Below are the code and all the weights of a small trained network. Each question names an input and a target symbol and asks about switching units off, where a switched-off unit gives its printed mean instead of its output.

import numpy as np


def w(rows, s, z=0):
    codes = np.array(rows[::2]) - 128.0
    scale = np.full(codes.shape[1], s)
    scale[-1] = z or s
    return codes * scale


def f(y):
    return np.maximum(y, 0)


def softmax(a):
    e = np.exp(a - a.max(-1, keepdims=True))
    return e / e.sum(-1, keepdims=True)


def log_softmax(a):
    a = a - a.max(-1, keepdims=True)
    return a - np.log(np.exp(a).sum(-1, keepdims=True))


def net(x, mask):
    ids = ['γδεζηθλστφω'.index(c) for c in x.split()]
    T = len(ids)
    res = E[ids] + P[:T]
    u = 0
    for l in range(2):
        r = res
        for j in range(2):
            rows = slice(3 * j, 3 * j + 3)
            q, k, v = (r @ M[l][rows].T for M in (Q, K, V))
            z = softmax(np.where(np.tri(T) > 0, q @ k.T / 3**0.5, -1e9)) @ v
            o = O[l][rows]
            res = res + np.where(mask[u + j], z, o[:, -1]) @ o[:, :-1]
        u += 2
        y = f(res @ A[l][:, :-1].T + A[l][:, -1])
        res = res + np.where(mask[u : u + 16], y, B[l][:, -1]) @ B[l][:, :-1]
        u += 16
    return log_softmax(res[-1] @ U[:, :-1].T + U[:, -1])


Q, K, V, O, A, B = {}, {}, {}, {}, {}, {}
E = w([
[172,86,58,123,159,37,52],'γ',
[115,173,207,157,29,112,136],'δ',
[57,61,156,201,157,90,111],'ε',
[132,156,148,178,93,158,94],'ζ',
[251,229,125,152,229,82,114],'η',
[155,205,160,90,73,182,154],'θ',
[172,137,147,85,252,66,156],'λ',
[185,215,100,137,194,198,34],'σ',
[62,129,175,103,153,197,75],'τ',
[108,119,128,38,175,78,106],'φ',
[84,99,32,148,122,211,160],'ω',
],0.02)
P = w([
[251,97,145,129,68,186,78],'0',
[137,119,138,133,101,93,84],'1',
[109,142,140,131,97,118,101],'2',
[69,152,135,126,118,133,121],'3',
[53,167,133,126,123,145,125],'4',
[31,184,120,127,130,150,133],'5',
],0.013)
Q[0] = w([
[117,106,104,174,219,92,30],'L0H1',
[117,89,100,90,222,119,186],'L0H1',
[81,97,92,63,116,129,93],'L0H1',
[98,141,104,113,245,76,91],'L0H2',
[143,109,125,113,203,142,158],'L0H2',
[232,162,172,177,48,142,165],'L0H2',
],0.013)
K[0] = w([
[108,175,133,147,174,157,148],'L0H1',
[55,204,113,110,134,24,150],'L0H1',
[56,134,109,127,134,170,176],'L0H1',
[79,198,117,93,160,123,139],'L0H2',
[77,176,118,161,148,9,116],'L0H2',
[180,96,194,169,112,122,111],'L0H2',
],0.014)
V[0] = w([
[17,167,223,144,44,133,196],'L0H1',
[176,216,151,18,100,138,135],'L0H1',
[141,180,89,112,168,151,218],'L0H1',
[24,251,114,67,197,157,121],'L0H2',
[176,106,239,39,112,184,113],'L0H2',
[212,110,32,81,78,166,255],'L0H2',
],0.0057)
O[0] = w([
[119,180,140,150,169,93,78,49],'L0H1',
[80,175,82,47,72,129,185,242],'L0H1',
[140,132,119,180,192,88,149,31],'L0H1',
[107,63,84,61,114,141,117,13],'L0H2',
[117,74,101,64,90,2,99,253],'L0H2',
[133,103,117,139,201,102,168,65],'L0H2',
],0.0089,0.0041)
A[0] = w([
[129,107,163,67,174,114,153,3],'L0N1',
[130,2,101,163,117,124,118,159],'L0N2',
[81,114,135,153,114,93,142,156],'L0N3',
[203,69,89,97,103,105,120,92],'L0N4',
[131,146,113,197,90,164,105,101],'L0N5',
[196,37,81,138,123,116,108,112],'L0N6',
[228,137,150,134,159,107,183,61],'L0N7',
[142,182,200,110,118,81,182,186],'L0N8',
[164,133,196,140,164,81,128,142],'L0N9',
[147,140,152,60,181,79,163,171],'L0N10',
[185,165,30,158,126,75,75,134],'L0N11',
[184,147,88,129,134,190,96,95],'L0N12',
[51,107,118,120,135,110,126,137],'L0N13',
[105,112,65,202,97,124,203,52],'L0N14',
[141,168,128,87,113,189,217,56],'L0N15',
[112,180,161,107,131,214,167,203],'L0N16',
],0.0098,0.0024)
B[0] = w([
[197,195,171,41,154,115,68,147],'L0N1',
[98,157,67,96,74,148,254,168],'L0N2',
[173,96,77,106,137,157,105,178],'L0N3',
[138,93,211,94,162,173,170,183],'L0N4',
[136,77,202,150,136,28,115,188],'L0N5',
[115,60,220,150,160,125,129,172],'L0N6',
[99,77,95,109,201,182,162,158],'L0N7',
[175,95,84,216,208,97,106,254],'L0N8',
[118,138,86,168,174,123,203,165],'L0N9',
[118,48,135,92,208,32,136,177],'L0N10',
[102,142,120,208,58,219,126,214],'L0N11',
[123,121,147,152,203,213,21,168],'L0N12',
[226,67,96,119,58,131,73,180],'L0N13',
[218,202,89,124,180,37,83,155],'L0N14',
[93,111,171,226,48,26,79,177],'L0N15',
[168,47,76,154,141,92,81,185],'L0N16',
],0.0059,0.0098)
Q[1] = w([
[128,28,105,183,172,63,22],'L1H1',
[173,208,121,78,104,60,227],'L1H1',
[146,224,87,151,165,85,165],'L1H1',
[181,183,230,82,48,76,133],'L1H2',
[232,154,153,168,127,48,127],'L1H2',
[199,2,91,79,96,124,94],'L1H2',
],0.0076)
K[1] = w([
[88,141,124,188,102,79,127],'L1H1',
[205,155,89,140,138,132,184],'L1H1',
[161,95,123,148,115,84,148],'L1H1',
[203,74,254,96,52,154,143],'L1H2',
[169,113,227,188,131,118,165],'L1H2',
[147,147,124,69,147,152,119],'L1H2',
],0.011)
V[1] = w([
[131,116,78,164,89,125,134],'L1H1',
[183,109,113,105,178,114,103],'L1H1',
[2,99,152,153,150,70,85],'L1H1',
[156,123,164,68,134,222,105],'L1H2',
[176,108,33,133,212,134,212],'L1H2',
[55,128,213,14,140,77,185],'L1H2',
],0.0061)
O[1] = w([
[54,147,193,99,133,166,140,210],'L1H1',
[109,149,103,91,153,96,122,133],'L1H1',
[190,88,183,107,130,156,151,182],'L1H1',
[178,166,254,25,134,166,161,155],'L1H2',
[168,120,89,184,59,203,134,79],'L1H2',
[63,71,105,150,123,206,42,2],'L1H2',
],0.0083,0.0047)
A[1] = w([
[167,220,139,132,46,112,143,189],'L1N1',
[156,54,94,104,145,94,137,149],'L1N2',
[109,143,120,122,197,78,148,115],'L1N3',
[173,145,174,90,183,170,174,63],'L1N4',
[166,120,113,254,148,70,165,36],'L1N5',
[190,110,135,180,149,124,79,176],'L1N6',
[94,86,111,154,65,106,185,150],'L1N7',
[115,117,98,181,118,224,150,1],'L1N8',
[110,186,149,179,97,98,86,127],'L1N9',
[149,119,193,200,140,129,137,113],'L1N10',
[116,143,112,136,87,198,116,98],'L1N11',
[61,137,111,118,214,74,79,81],'L1N12',
[134,156,191,102,237,111,119,134],'L1N13',
[145,123,142,59,84,138,141,103],'L1N14',
[112,130,66,227,125,159,117,127],'L1N15',
[75,165,135,165,89,78,180,118],'L1N16',
],0.01,0.0086)
B[1] = w([
[47,91,74,92,166,213,150,242],'L1N1',
[63,202,186,131,81,101,136,183],'L1N2',
[150,103,141,123,153,163,146,172],'L1N3',
[38,236,93,138,120,137,78,163],'L1N4',
[211,158,182,164,56,165,53,254],'L1N5',
[92,211,119,87,187,87,167,225],'L1N6',
[102,151,39,169,137,136,131,183],'L1N7',
[233,120,128,3,166,86,30,157],'L1N8',
[106,157,129,52,238,195,102,220],'L1N9',
[123,67,157,173,121,97,161,204],'L1N10',
[159,92,58,99,225,209,105,151],'L1N11',
[185,159,179,146,112,192,174,185],'L1N12',
[114,69,30,168,170,92,149,198],'L1N13',
[237,124,122,127,97,148,85,175],'L1N14',
[196,111,140,72,138,16,208,189],'L1N15',
[105,156,34,66,134,182,111,203],'L1N16',
],0.0064,0.015)
U = w([
[130,150,213,130,115,239,175,152],'γ',
[108,255,126,112,142,170,60,60],'δ',
[136,127,183,178,156,109,38,97],'ε',
[73,111,153,92,205,85,157,236],'ζ',
[111,155,91,152,72,192,153,162],'η',
[75,156,100,135,60,57,85,253],'θ',
[155,107,90,135,137,138,85,20],'λ',
[118,187,147,51,74,137,173,33],'σ',
[140,144,196,73,77,82,57,51],'τ',
[89,109,131,172,101,184,51,215],'φ',
[192,174,147,117,104,114,149,90],'ω',
],0.0077,0.0033)

Each question gives the input, a string of symbols that net reads in full, and the target symbol t.
The units are the heads (3 rows each of Q, K, V and O) and the neurons (one row each of A and B). Each row of codes is followed by its name. A weight is (code - 128) times the scale printed after its matrix; where a second scale follows, it is the last column's (O, A, B and U).
mask holds one flag per unit, layer by layer, with each layer's heads first. A switched-off unit (its flag False) gives its mean, the last column of its rows in O or B, instead of its output. The means were averaged over made-up inputs and are rounded, as every weight is.
A unit's drop is (log p(t) with every unit on - log p(t) with that unit switched off) / (log p(t) with every unit on - log p(t) with every unit switched off).
The circuit of an input: a set's keep is (log p(t) with only the set's units on - log p(t) with every unit switched off) / (log p(t) with every unit on - log p(t) with every unit switched off). Starting from the 12 units with the biggest drops (on a tie, the unit counted first), units are removed one at a time, each time the one whose removal leaves the highest keep (on an exact tie, the one counted first), for as long as the keep stays at least 0.8.
units of the circuit, in order: the units of the circuit, biggest drop first
most important unit: the unit with the biggest drop
top k neurons: the k neurons with the biggest drops, biggest first
top k neurons in layer l: the k neurons of layer l with the biggest drops, biggest first
which heads matter: for each layer, one digit per head in row order, 1 if its drop is at least 0.15 and else 0, layers parted by /
input ε τ δ θ, target ε: which heads matter : 11 / 00
input ζ ζ δ θ γ, target θ: units of the circuit, in order : L0H2, L1H2, L1N2
input τ δ ζ, target τ: units of the circuit, in order : L1H2, L0H2, L0N8
input σ δ ζ, target σ: units of the circuit, in order : L1H2, L0H1, L0N12
input δ γ γ, target δ: most important unit : L0H2
input ε δ δ γ, target δ: units of the circuit, in order : L0H1, L0H2
input ζ λ γ, target λ: top 2 neurons in layer 1 : L1N8, L1N11
input ω ε δ, target ω: top 2 neurons in layer 1 : L1N5, L1N15
input ε τ η γ, target τ: top 2 neurons in layer 1 : L1N1, L1N14
input γ ζ δ, target γ: units of the circuit, in order : L0H1, L0N4, L1H2
input γ δ ω, target ω: units of the circuit, in order : L0H2, L1H2, L1N15, L0N14
input γ δ ζ, target γ: units of the circuit, in order : L0H1, L0N4, L1H2
input γ θ δ λ ζ ζ, target γ: top 2 neurons in layer 0 : L0N4, L0N6
input γ δ ε, target ε: top 2 neurons in layer 0 : L0N9, L0N5
input γ γ δ ω ζ δ, target γ: top 3 neurons in layer 0 : L0N6, L0N4, L0N15
input σ δ δ, target σ: which heads matter : 10 / 01
input δ σ γ, target σ: which heads matter : 00 / 01
input σ δ δ θ, target σ: units of the circuit, in order : L1H2, L0H1, L0H2
input λ γ δ δ ε γ, target ε: units of the circuit, in order : L0H1
input γ δ γ γ γ θ, target γ: top neuron in layer 1 : L1N1
input η γ ω ζ, target η: top 2 neurons in layer 1 : L1N1, L1N7
input θ δ ε δ λ ε, target λ: which heads matter : 10 / 01
input φ σ θ φ η τ, target φ: which heads matter : 01 / 01
input δ σ ε, target σ: top 2 neurons : L0N2, L0N12
input θ φ δ λ γ, target λ: top 3 neurons in layer 0 : L0N11, L0N10, L0N5
